Below is a small trained network, with its code and all its weights. Each question gives an input and a class and asks what happens when units are switched off, that is, made to give their printed mean instead of their output.

import numpy as np


def w(rows, s, z=0):
    codes = np.array(rows[::2]) - 128.0
    scale = np.full(codes.shape[1], s)
    scale[-1] = z or s
    return codes * scale


def norm(h):
    return h / np.sqrt((h * h).mean(-1, keepdims=True) + 1e-5)


def f(y):
    return np.maximum(y, 0)


def log_softmax(a):
    a = a - a.max(-1, keepdims=True)
    return a - np.log(np.exp(a).sum(-1, keepdims=True))


def net(x, mask):
    res = np.array(x, float).reshape(1, 2) / 4 @ E
    u = 0
    for l in range(2):
        y = f(norm(res) @ A[l][:, :-1].T + A[l][:, -1])
        res = res + np.where(mask[u : u + 5], y, B[l][:, -1]) @ B[l][:, :-1]
        u += 5
    return log_softmax(norm(res)[-1] @ U[:, :-1].T + U[:, -1])


A, B = {}, {}
E = w([
[60,103,64,78,142,131,200],'x0',
[96,165,184,135,149,188,6],'x1',
],0.012)
A[0] = w([
[110,195,132,60,129,113,71,4],'L0N1',
[217,130,131,235,82,57,150,134],'L0N2',
[164,52,94,88,141,92,255,32],'L0N3',
[162,88,71,196,75,77,138,25],'L0N4',
[161,178,158,152,192,127,76,80],'L0N5',
],0.01,0.0024)
B[0] = w([
[221,63,103,135,124,175,79,159],'L0N1',
[73,67,117,82,46,122,168,213],'L0N2',
[173,242,1,165,144,79,116,246],'L0N3',
[163,79,162,14,134,155,145,178],'L0N4',
[96,128,202,157,198,169,154,176],'L0N5',
],0.0087,0.012)
A[1] = w([
[97,121,163,229,129,135,93,122],'L1N1',
[137,172,41,134,106,61,233,169],'L1N2',
[10,158,185,182,112,167,114,4],'L1N3',
[102,129,3,97,208,132,168,147],'L1N4',
[195,124,208,159,64,72,118,181],'L1N5',
],0.011,0.0042)
B[1] = w([
[103,182,174,139,145,101,148,161],'L1N1',
[119,202,210,203,151,147,42,252],'L1N2',
[158,189,99,141,51,101,107,158],'L1N3',
[160,52,80,90,143,85,183,232],'L1N4',
[96,34,7,65,64,106,169,159],'L1N5',
],0.014,0.015)
U = w([
[113,197,214,150,171,178,100,5],'0',
[115,5,90,50,140,156,212,198],'1',
[111,139,116,104,32,88,118,194],'2',
[186,188,95,160,203,63,136,92],'3',
],0.022,0.0015)

Each question gives the input, the list of numbers given to net, and the class t.
The units are the neurons (one row each of A and B). Each row of codes is followed by its name. A weight is (code - 128) times the scale printed after its matrix; where a second scale follows, it is the last column's (A, B and U).
mask holds one flag per neuron, layer by layer. A switched-off neuron (its flag False) gives its mean, the last column of its row in B, instead of its output. The means were averaged over made-up inputs and are rounded, as every weight is.
A unit's drop is (log p(t) with every unit on - log p(t) with that unit switched off) / (log p(t) with every unit on - log p(t) with every unit switched off).
The circuit of an input: a set's keep is (log p(t) with only the set's units on - log p(t) with every unit switched off) / (log p(t) with every unit on - log p(t) with every unit switched off). Starting from all 10 units, units are removed one at a time, each time the one whose removal leaves the highest keep (on an exact tie, the one counted first), for as long as the keep stays at least 0.8.
circuit, biggest first: the units of the circuit, biggest drop first
unit that matters most: the unit with the biggest drop
top k neurons: the k neurons with the biggest drops, biggest first
k most important neurons of layer l: the k neurons of layer l with the biggest drops, biggest first
drop when u is switched off: that unit's drop, to one decimal
input [-5,-7], class 2: 3 most important neurons of layer 0	L0N2, L0N4, L0N5
input [0,3], class 0: unit that matters most	L1N4
input [-2,3], class 0: top 2 neurons	L1N4, L0N5
input [-2,-1], class 1: circuit, biggest first	L0N3, L1N2
input [-4,1], class 2: 2 most important neurons of layer 0	L0N5, L0N4
input [2,2], class 1: top 2 neurons	L1N2, L0N3
input [-7,-7], class 2: top 3 neurons	L0N2, L1N2, L1N4
input [7,7], class 1: top 2 neurons	L1N2, L0N1
input [-1,0], class 2: 2 most important neurons of layer 1	L1N2, L1N3
input [2,1], class 1: top 2 neurons	L0N3, L1N2
input [-3,2], class 2: top 3 neurons	L0N3, L1N2, L1N5
input [-8,-7], class 2: 2 most important neurons of layer 1	L1N4, L1N2
input [8,2], class 3: 3 most important neurons of layer 1	L1N2, L1N4, L1N5
input [-6,-7], class 2: unit that matters most	L0N2
input [-6,-6], class 2: 2 most important neurons of layer 1	L1N2, L1N4
input [4,4], class 1: top 2 neurons	L1N2, L0N1
input [-4,-1], class 1: top 2 neurons	L0N3, L1N2
input [-8,3], class 2: top 3 neurons	L1N5, L1N2, L1N4
input [5,5], class 1: top 2 neurons	L1N2, L0N1
input [6,5], class 1: circuit, biggest first	L1N2
input [1,4], class 0: top 2 neurons	L0N3, L1N4
input [0,0], class 0: 3 most important neurons of layer 0	L0N1, L0N4, L0N3
input [-7,-3], class 1: drop when L0N3 is switched off	0.2
input [-4,-4], class 2: drop when L0N2 is switched off	0.8
input [-5,-4], class 2: drop when L1N4 is switched off	0.7
input [-8,-4], class 1: drop when L0N3 is switched off	0.2
input [4,2], class 1: circuit, biggest first	L0N3
